Below is a small trained network, with its code and all its weights. Each question gives an input and a class and asks what happens when units are switched off, that is, made to give their printed mean instead of their output.

import numpy as np


def w(rows, s, z=0):
    codes = np.array(rows[::2]) - 128.0
    scale = np.full(codes.shape[1], s)
    scale[-1] = z or s
    return codes * scale


def norm(h):
    return h / np.sqrt((h * h).mean(-1, keepdims=True) + 1e-5)


def f(y):
    return np.maximum(y, 0)


def log_softmax(a):
    a = a - a.max(-1, keepdims=True)
    return a - np.log(np.exp(a).sum(-1, keepdims=True))


def net(x, mask):
    res = np.array(x, float).reshape(1, 7) / 4 @ E
    u = 0
    for l in range(3):
        y = f(norm(res) @ A[l][:, :-1].T + A[l][:, -1])
        res = res + np.where(mask[u : u + 9], y, B[l][:, -1]) @ B[l][:, :-1]
        u += 9
    return log_softmax(norm(res)[-1] @ U[:, :-1].T + U[:, -1])


A, B = {}, {}
E = w([
[141,101,29,249,119,213],'x0',
[44,76,63,46,77,134],'x1',
[107,149,142,224,140,86],'x2',
[101,191,123,114,129,75],'x3',
[191,163,254,84,145,202],'x4',
[56,112,220,201,34,127],'x5',
[178,244,118,180,7,132],'x6',
],0.0069)
A[0] = w([
[175,138,146,88,150,144,15],'0.n0',
[89,166,11,146,147,145,43],'0.n1',
[126,123,4,144,134,92,42],'0.n2',
[117,202,136,149,31,109,25],'0.n3',
[130,96,156,174,175,50,89],'0.n4',
[102,82,125,70,128,120,67],'0.n5',
[165,144,126,188,117,149,116],'0.n6',
[149,183,141,90,148,161,117],'0.n7',
[145,128,175,162,190,64,1],'0.n8',
],0.011,0.0049)
B[0] = w([
[203,178,124,34,74,120,180],'0.n0',
[179,109,29,183,126,88,228],'0.n1',
[156,71,76,214,193,75,240],'0.n2',
[71,254,142,178,28,74,253],'0.n3',
[91,195,153,179,211,183,203],'0.n4',
[83,105,163,114,137,82,192],'0.n5',
[34,80,157,51,102,126,238],'0.n6',
[236,112,106,132,86,87,226],'0.n7',
[115,208,150,206,227,153,175],'0.n8',
],0.0071,0.0039)
A[1] = w([
[29,70,155,72,154,109,42],'1.n0',
[149,121,139,95,178,154,82],'1.n1',
[151,132,121,111,143,11,190],'1.n2',
[128,73,166,161,83,186,7],'1.n3',
[117,152,195,93,124,148,170],'1.n4',
[222,125,148,54,125,133,53],'1.n5',
[103,104,151,146,141,126,127],'1.n6',
[115,71,163,160,92,190,2],'1.n7',
[77,157,61,110,154,161,106],'1.n8',
],0.012,0.0044)
B[1] = w([
[42,115,123,1,108,145,193],'1.n0',
[153,158,165,132,67,66,177],'1.n1',
[138,102,150,165,91,217,254],'1.n2',
[138,136,165,183,73,232,163],'1.n3',
[140,79,3,142,162,97,232],'1.n4',
[217,107,194,106,114,115,239],'1.n5',
[122,121,183,67,115,156,164],'1.n6',
[117,145,122,145,136,178,163],'1.n7',
[154,94,140,120,119,106,164],'1.n8',
],0.0099,0.0057)
A[2] = w([
[118,129,111,144,113,208,10],'2.n0',
[91,192,162,137,67,89,65],'2.n1',
[142,83,9,154,173,141,2],'2.n2',
[150,122,42,85,136,67,88],'2.n3',
[145,210,170,192,143,105,152],'2.n4',
[76,40,72,99,141,79,133],'2.n5',
[128,161,193,153,206,154,57],'2.n6',
[215,148,135,68,138,123,6],'2.n7',
[102,120,83,137,92,158,59],'2.n8',
],0.012,0.0035)
B[2] = w([
[125,100,193,167,85,132,159],'2.n0',
[142,207,10,156,59,68,224],'2.n1',
[152,87,123,164,198,144,213],'2.n2',
[139,121,136,209,160,141,182],'2.n3',
[87,122,112,75,131,81,253],'2.n4',
[144,118,55,111,137,151,223],'2.n5',
[89,137,187,118,159,97,179],'2.n6',
[228,139,180,90,145,141,234],'2.n7',
[153,132,196,124,159,123,184],'2.n8',
],0.012,0.0058)
U = w([
[53,164,184,128,250,83,64],'0',
[107,218,74,174,55,78,188],'1',
[45,81,75,8,139,172,94],'2',
[80,105,200,175,88,238,4],'3',
[246,141,176,55,154,128,208],'4',
[157,53,18,209,215,147,109],'5',
],0.017,0.0032)

Each question gives the input, the list of numbers given to net, and the class t.
The units are the neurons (one row each of A and B). Each row of codes is followed by its name. A weight is (code - 128) times the scale printed after its matrix; where a second scale follows, it is the last column's (A, B and U).
mask holds one flag per neuron, layer by layer. A switched-off neuron (its flag False) gives its mean, the last column of its row in B, instead of its output. The means were averaged over made-up inputs and are rounded, as every weight is.
A unit's drop is (log p(t) with every unit on - log p(t) with that unit switched off) / (log p(t) with every unit on - log p(t) with every unit switched off).
The circuit of an input: a set's keep is (log p(t) with only the set's units on - log p(t) with every unit switched off) / (log p(t) with every unit on - log p(t) with every unit switched off). Starting from the 12 units with the biggest drops (on a tie, the unit counted first), units are removed one at a time, each time the one whose removal leaves the highest keep (on an exact tie, the one counted first), for as long as the keep stays at least 0.8.
circuit, biggest first: the units of the circuit, biggest drop first
unit that matters most: the unit with the biggest drop
k most important neurons: the k neurons with the biggest drops, biggest first
k most important neurons of layer l: the k neurons of layer l with the biggest drops, biggest first
drop of u: that unit's drop, to one decimal
input [2,0,0,-7,-4,7,-8], class 2: circuit, biggest first	(1.n0)
input [4,-3,-7,-6,8,4,3], class 3: 2 most important neurons of layer 1	(1.n3 1.n7)
input [2,7,5,-2,2,5,-3], class 2: 2 most important neurons	(1.n0 1.n2)
input [3,3,6,2,7,-1,-7], class 2: 2 most important neurons	(1.n0 0.n2)
input [5,1,1,8,-7,6,-1], class 5: circuit, biggest first	(0.n2 2.n2)
input [-1,-6,1,-7,0,-3,-5], class 0: circuit, biggest first	(0.n4 2.n6)
input [-4,-1,-2,6,-5,-4,-3], class 5: 2 most important neurons	(0.n2 0.n6)
input [7,0,-8,5,-6,1,7], class 5: 3 most important neurons	(0.n2 0.n1 2.n2)
input [-3,-5,1,5,-7,-2,2], class 5: 2 most important neurons of layer 2	(2.n2 2.n1)
input [6,-2,0,-1,-4,6,-5], class 3: 3 most important neurons of layer 1	(1.n4 1.n3 1.n6)
input [-7,-4,6,6,7,0,5], class 1: 2 most important neurons	(0.n3 2.n1)
input [-4,2,-2,0,3,0,-5], class 2: 2 most important neurons of layer 0	(0.n5 0.n1)
input [8,-3,8,5,7,5,-6], class 0: 2 most important neurons	(2.n6 1.n2)
input [7,-8,-1,-2,4,-3,-7], class 4: unit that matters most	0.n3
input [-1,-4,-2,7,6,5,-7], class 0: 2 most important neurons of layer 0	(0.n8 0.n4)
input [-8,-6,-8,1,1,8,7], class 1: drop of 0.n3	0.1
input [-1,2,8,3,6,1,-3], class 0: drop of 2.n2	0.0
input [0,1,2,0,2,-3,-7], class 2: drop of 1.n0	0.1
